Below are the code and all the weights of a small trained network. Each question names an input and a target symbol and asks about switching units off, where a switched-off unit gives its printed mean instead of its output.

import numpy as np


def w(rows, s, z=0):
    codes = np.array(rows[::2]) - 128.0
    scale = np.full(codes.shape[1], s)
    scale[-1] = z or s
    return codes * scale


def f(y):
    return y / 2 * (1 + np.tanh(0.7978845608 * (y + 0.044715 * y**3)))


def softmax(a):
    e = np.exp(a - a.max(-1, keepdims=True))
    return e / e.sum(-1, keepdims=True)


def log_softmax(a):
    a = a - a.max(-1, keepdims=True)
    return a - np.log(np.exp(a).sum(-1, keepdims=True))


def net(x, mask):
    ids = ['βδεζθμξπτφψω'.index(c) for c in x.split()]
    T = len(ids)
    res = E[ids] + P[:T]
    u = 0
    for l in range(2):
        q, k, v = (res @ M[l].T for M in (Q, K, V))
        z = softmax(np.where(np.tri(T) > 0, q @ k.T / 2**0.5, -1e9)) @ v
        res = res + np.where(mask[u], z, O[l][:, -1]) @ O[l][:, :-1]
        u += 1
        y = f(res @ A[l][:, :-1].T + A[l][:, -1])
        res = res + np.where(mask[u : u + 4], y, B[l][:, -1]) @ B[l][:, :-1]
        u += 4
    return log_softmax(res[-1] @ U[:, :-1].T + U[:, -1])


Q, K, V, O, A, B = {}, {}, {}, {}, {}, {}
E = w([
[106,130,104,145],'β',
[54,172,133,161],'δ',
[156,176,136,153],'ε',
[94,158,93,150],'ζ',
[144,94,91,145],'θ',
[105,153,112,148],'μ',
[152,181,140,158],'ξ',
[7,121,94,158],'π',
[119,151,109,150],'τ',
[101,90,62,148],'φ',
[44,117,79,150],'ψ',
[121,177,118,152],'ω',
],0.019)
P = w([
[124,93,133,114],'0',
[136,228,74,139],'1',
[119,94,164,238],'2',
[170,140,180,114],'3',
[137,196,105,198],'4',
[194,162,153,8],'5',
],0.017)
Q[0] = w([
[104,219,5,155],'0.h1',
[188,146,20,158],'0.h1',
],0.012)
K[0] = w([
[92,34,222,244],'0.h1',
[184,57,73,255],'0.h1',
],0.008)
V[0] = w([
[254,63,202,95],'0.h1',
[143,170,197,189],'0.h1',
],0.016)
O[0] = w([
[106,102,2,119,2],'0.h1',
[196,184,96,99,146],'0.h1',
],0.014,0.01)
A[0] = w([
[134,188,122,149,70],'0.n1',
[121,122,142,6,26],'0.n2',
[141,91,186,66,188],'0.n3',
[138,142,96,148,252],'0.n4',
],0.015,0.0034)
B[0] = w([
[92,54,98,128,206],'0.n1',
[254,103,226,255,162],'0.n2',
[89,131,49,104,246],'0.n3',
[10,180,183,144,167],'0.n4',
],0.012)
Q[1] = w([
[148,79,151,31],'1.h1',
[106,165,93,7],'1.h1',
],0.016)
K[1] = w([
[78,10,188,83],'1.h1',
[38,28,34,75],'1.h1',
],0.013)
V[1] = w([
[124,3,77,168],'1.h1',
[175,213,30,206],'1.h1',
],0.017)
O[1] = w([
[191,248,172,140,146],'1.h1',
[221,101,61,160,4],'1.h1',
],0.016,0.0026)
A[1] = w([
[164,154,186,219,40],'1.n1',
[132,88,110,200,137],'1.n2',
[115,95,140,247,2],'1.n3',
[79,53,95,163,157],'1.n4',
],0.016,0.006)
B[1] = w([
[193,86,88,99,242],'1.n1',
[32,167,119,158,217],'1.n2',
[78,153,249,100,208],'1.n3',
[229,133,99,97,251],'1.n4',
],0.015,0.029)
U = w([
[89,78,255,198,150],'β',
[149,67,194,173,213],'δ',
[187,117,148,179,158],'ε',
[175,12,88,163,105],'ζ',
[134,80,23,163,144],'θ',
[115,192,167,110,28],'μ',
[135,46,93,79,2],'ξ',
[108,121,99,105,152],'π',
[121,83,129,98,129],'τ',
[76,223,139,176,112],'φ',
[111,138,27,130,112],'ψ',
[77,140,102,66,94],'ω',
],0.0074,0.0093)

Each question gives the input, a string of symbols that net reads in full, and the target symbol t.
The units are the heads (2 rows each of Q, K, V and O) and the neurons (one row each of A and B). Each row of codes is followed by its name. A weight is (code - 128) times the scale printed after its matrix; where a second scale follows, it is the last column's (O, A, B and U).
mask holds one flag per unit, layer by layer, with each layer's heads first. A switched-off unit (its flag False) gives its mean, the last column of its rows in O or B, instead of its output. The means were averaged over made-up inputs and are rounded, as every weight is.
A unit's drop is (log p(t) with every unit on - log p(t) with that unit switched off) / (log p(t) with every unit on - log p(t) with every unit switched off).
The circuit of an input: a set's keep is (log p(t) with only the set's units on - log p(t) with every unit switched off) / (log p(t) with every unit on - log p(t) with every unit switched off). Starting from all 10 units, units are removed one at a time, each time the one whose removal leaves the highest keep (on an exact tie, the one counted first), for as long as the keep stays at least 0.8.
units of the circuit, in order: the units of the circuit, biggest drop first
most important unit: the unit with the biggest drop
top k neurons: the k neurons with the biggest drops, biggest first
k most important neurons of layer l: the k neurons of layer l with the biggest drops, biggest first
input ψ φ θ ξ ε θ, target δ: top 4 neurons => (0.n2, 0.n1, 1.n4, 1.n3)
input θ θ φ, target β: top 4 neurons => (0.n1, 1.n4, 0.n3, 1.n3)
input ζ θ φ μ φ β, target β: units of the circuit, in order => (0.n2, 1.n3)
input θ φ θ θ, target ε: most important unit => 0.n3
input π τ θ π, target ω: top 3 neurons => (0.n1, 0.n3, 0.n2)
input θ φ θ φ, target ε: 2 most important neurons of layer 1 => (1.n1, 1.n2)
input θ φ θ ε μ φ, target δ: top 4 neurons => (0.n2, 1.n3, 1.n1, 0.n1)
input θ φ φ ψ, target ε: units of the circuit, in order => (0.h1, 1.h1, 1.n1, 0.n2)
input θ ε π θ φ, target ξ: units of the circuit, in order => (0.h1, 1.h1, 1.n4, 1.n3)
input θ φ μ μ θ ε, target β: units of the circuit, in order => (0.n2, 1.h1, 1.n3)
input φ θ θ φ, target μ: units of the circuit, in order => (0.n2, 1.h1)
input ψ δ δ θ ξ μ, target β: units of the circuit, in order => (1.h1, 1.n3, 0.n2)
input φ ε ψ θ ξ μ, target β: units of the circuit, in order => (0.n2, 1.h1, 1.n3)
input ω θ ω θ, target ζ: top 4 neurons => (0.n1, 1.n3, 1.n2, 0.n2)
input θ ψ φ θ δ, target β: top 2 neurons => (0.n3, 0.n1)
input φ δ β, target β: most important neuron of layer 0 => (0.n4)
input φ φ ξ π ξ, target θ: units of the circuit, in order => (1.h1, 1.n2)
input θ ξ π θ φ δ, target β: 2 most important neurons of layer 0 => (0.n2, 0.n1)
input ξ δ ε, target β: 2 most important neurons of layer 1 => (1.n3, 1.n1)
input θ π π θ θ θ, target ζ: top 4 neurons => (0.n2, 1.n1, 0.n4, 0.n3)
input θ θ θ φ, target ε: units of the circuit, in order => (0.h1, 1.h1, 1.n1)
input θ ε ε θ, target ε: units of the circuit, in order => (1.n1, 0.h1, 1.h1, 0.n2)
